Here is a tiny trained network, its code and every weight. The questions are about switching its units off for an input and a class, where a switched-off unit gives its printed mean instead of its output.

import numpy as np


def w(rows, s, z=0):
    codes = np.array(rows[::2]) - 128.0
    scale = np.full(codes.shape[1], s)
    scale[-1] = z or s
    return codes * scale


def f(y):
    return y / 2 * (1 + np.tanh(0.7978845608 * (y + 0.044715 * y**3)))


def log_softmax(a):
    a = a - a.max(-1, keepdims=True)
    return a - np.log(np.exp(a).sum(-1, keepdims=True))


def net(x, mask):
    res = np.array(x, float).reshape(1, 3) / 4 @ E
    y = f(res @ A[0][:, :-1].T + A[0][:, -1])
    res = res + np.where(mask, y, B[0][:, -1]) @ B[0][:, :-1]
    return log_softmax(res[-1] @ U[:, :-1].T + U[:, -1])


A, B = {}, {}
E = w([
[126,157,143,220,195,97,63],'x0',
[86,158,118,219,113,198,119],'x1',
[173,91,250,165,68,110,121],'x2',
],0.013)
A[0] = w([
[98,168,67,124,128,180,138,188],'N0',
[113,125,66,91,158,136,148,133],'N1',
[87,163,92,160,128,188,155,188],'N2',
[184,92,114,96,143,69,127,252],'N3',
[118,134,155,151,117,133,144,102],'N4',
[179,114,177,195,94,127,97,206],'N5',
[102,171,101,160,158,117,77,167],'N6',
[103,128,121,154,106,251,175,225],'N7',
[121,190,96,201,176,81,98,120],'N8',
[175,97,172,112,41,105,133,224],'N9',
[110,125,200,172,112,124,119,182],'N10',
[98,153,86,145,155,202,135,149],'N11',
],0.013,0.0043)
B[0] = w([
[137,103,35,94,95,140,58,242],'N0',
[164,71,94,104,171,57,92,218],'N1',
[139,154,71,179,114,157,2,235],'N2',
[171,117,150,98,209,137,223,204],'N3',
[146,89,129,164,138,103,120,147],'N4',
[211,74,190,201,173,110,102,232],'N5',
[115,208,166,71,118,207,161,223],'N6',
[152,55,100,188,12,87,47,249],'N7',
[138,177,181,106,161,175,177,247],'N8',
[140,98,196,157,102,229,180,234],'N9',
[221,76,169,195,171,135,61,210],'N10',
[123,174,62,131,64,184,95,232],'N11',
],0.0089,0.013)
U = w([
[129,103,50,76,190,5,154,161],'0',
[117,81,80,85,54,106,98,58],'1',
[86,197,139,124,126,158,94,7],'2',
[105,174,1,113,95,159,28,144],'3',
[133,171,191,53,171,174,240,223],'4',
[85,150,156,111,101,54,89,4],'5',
[174,90,173,216,140,129,89,198],'6',
[106,124,124,119,33,130,226,85],'7',
],0.0087,0.0021)

Each question gives the input, the list of numbers given to net, and the class t.
The units are the neurons (one row each of A and B). Each row of codes is followed by its name. A weight is (code - 128) times the scale printed after its matrix; where a second scale follows, it is the last column's (A, B and U).
mask holds one flag per neuron, in row order. A switched-off neuron (its flag False) gives its mean, the last column of its row in B, instead of its output. The means were averaged over made-up inputs and are rounded, as every weight is.
A unit's drop is (log p(t) with every unit on - log p(t) with that unit switched off) / (log p(t) with every unit on - log p(t) with every unit switched off).
The circuit of an input: a set's keep is (log p(t) with only the set's units on - log p(t) with every unit switched off) / (log p(t) with every unit on - log p(t) with every unit switched off). Starting from all 12 units, units are removed one at a time, each time the one whose removal leaves the highest keep (on an exact tie, the one counted first), for as long as the keep stays at least 0.8.
units of the circuit, in order: the units of the circuit, biggest drop first
top k neurons: the k neurons with the biggest drops, biggest first
drop of u: that unit's drop, to one decimal
input [-7,6,2], class 3: units of the circuit, in order -> N5
input [8,-7,2], class 4: top 3 neurons -> N7; N3; N2
input [-1,6,1], class 3: units of the circuit, in order -> N9; N2
input [-5,0,2], class 7: units of the circuit, in order -> N10; N2
input [-2,-6,-3], class 0: top 2 neurons -> N6; N8
input [-6,-1,3], class 7: top 4 neurons -> N8; N6; N5; N10
input [3,-5,-5], class 0: top 2 neurons -> N9; N1
input [3,-1,-2], class 4: top 2 neurons -> N7; N2
input [-8,-6,0], class 4: drop of N0 -> 0.0
input [8,7,-2], class 3: drop of N2 -> 0.3
input [1,-4,-6], class 0: drop of N2 -> 0.1
input [2,-4,-6], class 0: drop of N2 -> 0.1
